Here is a tiny trained network, its code and every weight. The questions are about switching its units off for an input and a class, where a switched-off unit gives its printed mean instead of its output.

import numpy as np


def w(rows, s, z=0):
    codes = np.array(rows[::2]) - 128.0
    scale = np.full(codes.shape[1], s)
    scale[-1] = z or s
    return codes * scale


def norm(h):
    return h / np.sqrt((h * h).mean(-1, keepdims=True) + 1e-5)


def f(y):
    return y / 2 * (1 + np.tanh(0.7978845608 * (y + 0.044715 * y**3)))


def log_softmax(a):
    a = a - a.max(-1, keepdims=True)
    return a - np.log(np.exp(a).sum(-1, keepdims=True))


def net(x, mask):
    res = np.array(x, float).reshape(1, 7) / 4 @ E
    u = 0
    for l in range(4):
        y = f(norm(res) @ A[l][:, :-1].T + A[l][:, -1])
        res = res + np.where(mask[u : u + 8], y, B[l][:, -1]) @ B[l][:, :-1]
        u += 8
    return log_softmax(norm(res)[-1] @ U[:, :-1].T + U[:, -1])


A, B = {}, {}
E = w([
[95,190,35,148,178,175,94,75,176],'x0',
[145,140,136,124,122,120,151,82,130],'x1',
[96,116,156,144,115,137,113,142,153],'x2',
[112,162,160,145,116,164,122,178,140],'x3',
[250,126,108,5,102,250,65,122,255],'x4',
[183,153,224,145,241,87,33,117,105],'x5',
[156,147,122,132,143,109,147,128,138],'x6',
],0.007)
A[0] = w([
[92,134,63,191,74,187,175,106,159,156],'L0N1',
[134,89,188,111,253,199,129,97,102,105],'L0N2',
[175,109,99,37,42,150,147,151,210,141],'L0N3',
[45,145,63,125,82,73,215,165,137,172],'L0N4',
[178,121,156,100,151,135,17,116,143,3],'L0N5',
[88,158,118,155,239,147,113,96,105,118],'L0N6',
[153,178,36,39,59,154,90,117,231,152],'L0N7',
[208,86,156,81,180,173,82,133,213,19],'L0N8',
],0.0075,0.0031)
B[0] = w([
[202,128,103,77,214,159,92,120,140,200],'L0N1',
[63,176,147,130,91,73,43,203,126,182],'L0N2',
[212,75,33,213,78,165,155,182,55,230],'L0N3',
[97,168,124,1,32,112,177,80,235,224],'L0N4',
[137,210,93,91,54,92,231,73,79,184],'L0N5',
[163,118,71,217,64,90,110,76,145,191],'L0N6',
[152,76,154,123,223,206,78,115,105,254],'L0N7',
[44,165,123,37,55,161,172,115,200,218],'L0N8',
],0.007,0.0067)
A[1] = w([
[76,119,57,74,121,96,204,111,143,205],'L1N1',
[145,172,208,161,143,73,150,110,97,128],'L1N2',
[207,192,117,2,117,109,81,126,139,89],'L1N3',
[99,169,116,124,166,136,161,86,143,3],'L1N4',
[58,173,44,177,157,171,67,42,197,190],'L1N5',
[138,77,118,50,153,182,170,142,193,162],'L1N6',
[115,123,160,245,141,89,57,112,108,101],'L1N7',
[132,181,116,133,95,95,45,157,114,137],'L1N8',
],0.0083,0.0042)
B[1] = w([
[119,106,172,101,88,168,108,189,91,233],'L1N1',
[131,62,121,115,102,169,73,55,77,196],'L1N2',
[48,139,148,94,98,74,188,179,120,219],'L1N3',
[63,128,19,156,167,111,68,146,220,122],'L1N4',
[107,254,39,131,206,48,83,114,170,254],'L1N5',
[117,136,148,176,112,131,160,103,71,242],'L1N6',
[168,79,130,182,142,45,121,64,103,218],'L1N7',
[145,33,110,141,146,86,157,164,134,175],'L1N8',
],0.0082,0.007)
A[2] = w([
[58,161,200,97,86,218,114,123,124,254],'L2N1',
[139,127,217,1,115,176,158,153,114,75],'L2N2',
[119,210,76,53,109,156,151,128,179,139],'L2N3',
[85,148,112,148,115,203,142,144,133,100],'L2N4',
[88,192,60,44,102,157,147,84,162,31],'L2N5',
[126,108,40,99,107,200,183,147,178,110],'L2N6',
[34,243,80,96,143,203,142,99,140,46],'L2N7',
[83,234,127,177,188,92,77,99,153,199],'L2N8',
],0.0083,0.0034)
B[2] = w([
[133,79,92,96,110,90,215,129,89,233],'L2N1',
[89,104,187,208,78,87,227,138,153,226],'L2N2',
[60,59,148,63,203,24,169,128,148,254],'L2N3',
[170,80,71,169,114,73,153,133,61,154],'L2N4',
[33,109,102,119,166,44,140,243,179,231],'L2N5',
[148,148,138,195,255,145,36,91,142,222],'L2N6',
[76,131,88,16,186,122,34,136,192,233],'L2N7',
[106,78,33,148,7,107,126,61,171,241],'L2N8',
],0.0081,0.0066)
A[3] = w([
[131,99,190,165,109,62,115,96,99,176],'L3N1',
[192,121,126,118,41,200,171,156,94,204],'L3N2',
[103,247,6,92,207,150,97,189,183,137],'L3N3',
[161,209,82,222,149,88,130,66,113,2],'L3N4',
[84,98,175,2,145,89,241,139,163,111],'L3N5',
[91,109,161,135,109,53,223,101,22,135],'L3N6',
[180,160,137,67,176,138,74,40,109,169],'L3N7',
[175,142,33,163,197,107,47,126,168,121],'L3N8',
],0.0097,0.0048)
B[3] = w([
[108,136,125,80,171,219,138,172,74,204],'L3N1',
[64,115,79,174,107,122,157,113,211,176],'L3N2',
[117,91,198,63,206,111,8,84,68,221],'L3N3',
[74,227,54,189,101,139,166,108,141,154],'L3N4',
[119,182,142,166,5,94,118,113,129,244],'L3N5',
[203,158,200,110,179,155,99,165,168,248],'L3N6',
[151,67,218,100,88,152,125,157,81,157],'L3N7',
[176,160,186,141,107,184,204,144,89,209],'L3N8',
],0.011,0.012)
U = w([
[128,129,218,141,1,115,213,212,163,116],'0',
[181,75,218,118,204,193,73,118,61,233],'1',
[53,142,126,46,148,54,66,127,155,128],'2',
[135,220,51,227,117,96,131,33,51,3],'3',
[190,24,34,199,89,234,218,163,199,54],'4',
],0.012,0.0056)

Each question gives the input, the list of numbers given to net, and the class t.
The units are the neurons (one row each of A and B). Each row of codes is followed by its name. A weight is (code - 128) times the scale printed after its matrix; where a second scale follows, it is the last column's (A, B and U).
mask holds one flag per neuron, layer by layer. A switched-off neuron (its flag False) gives its mean, the last column of its row in B, instead of its output. The means were averaged over made-up inputs and are rounded, as every weight is.
A unit's drop is (log p(t) with every unit on - log p(t) with that unit switched off) / (log p(t) with every unit on - log p(t) with every unit switched off).
The circuit of an input: a set's keep is (log p(t) with only the set's units on - log p(t) with every unit switched off) / (log p(t) with every unit on - log p(t) with every unit switched off). Starting from the 12 units with the biggest drops (on a tie, the unit counted first), units are removed one at a time, each time the one whose removal leaves the highest keep (on an exact tie, the one counted first), for as long as the keep stays at least 0.8.
circuit, biggest first: the units of the circuit, biggest drop first
top k neurons: the k neurons with the biggest drops, biggest first
k most important neurons of layer l: the k neurons of layer l with the biggest drops, biggest first
drop of u: that unit's drop, to one decimal
input [6,6,-2,-6,2,0,1], class 1: circuit, biggest first -> [L0N7]
input [0,8,3,6,2,6,-3], class 0: 2 most important neurons of layer 1 -> [L1N5, L1N8]
input [6,-5,6,1,1,0,4], class 1: top 3 neurons -> [L3N3, L0N7, L0N4]
input [-4,-2,4,-4,7,1,-3], class 0: top 2 neurons -> [L0N8, L0N5]
input [0,-6,-2,5,6,3,1], class 0: top 2 neurons -> [L1N5, L2N2]
input [1,-8,-1,5,-4,7,2], class 3: top 2 neurons -> [L0N6, L3N4]
input [1,3,-3,6,3,8,-5], class 2: top 4 neurons -> [L0N8, L0N3, L2N7, L3N8]
input [2,-4,4,-4,7,-1,-2], class 1: top 4 neurons -> [L0N3, L0N7, L2N6, L0N4]
input [0,-1,6,-6,1,7,-6], class 0: 3 most important neurons of layer 0 -> [L0N8, L0N5, L0N7]
input [0,-1,-7,-3,6,-7,7], class 4: 3 most important neurons of layer 3 -> [L3N2, L3N6, L3N3]
input [-6,-2,2,3,-2,2,-1], class 1: top 2 neurons -> [L0N8, L0N4]
input [1,-4,5,5,0,2,-2], class 3: top 2 neurons -> [L0N4, L0N3]
input [-3,4,4,7,0,3,-4], class 1: top 2 neurons -> [L0N4, L0N8]
input [-3,6,-5,1,7,-7,8], class 4: circuit, biggest first -> [L0N3]
input [6,-1,-7,3,0,8,2], class 3: 2 most important neurons of layer 0 -> [L0N6, L0N4]
input [0,-4,-3,-8,1,8,4], class 0: 2 most important neurons of layer 2 -> [L2N7, L2N6]
input [-5,0,-8,5,4,-2,8], class 4: drop of L0N3 -> 0.5
input [-2,-5,-1,-8,6,-6,-7], class 4: drop of L3N3 -> 0.1
input [-6,3,-6,-1,3,-3,-7], class 4: drop of L0N3 -> 0.1
input [5,-8,-4,-4,1,-2,8], class 1: most important neuron of layer 0 -> [L0N7]
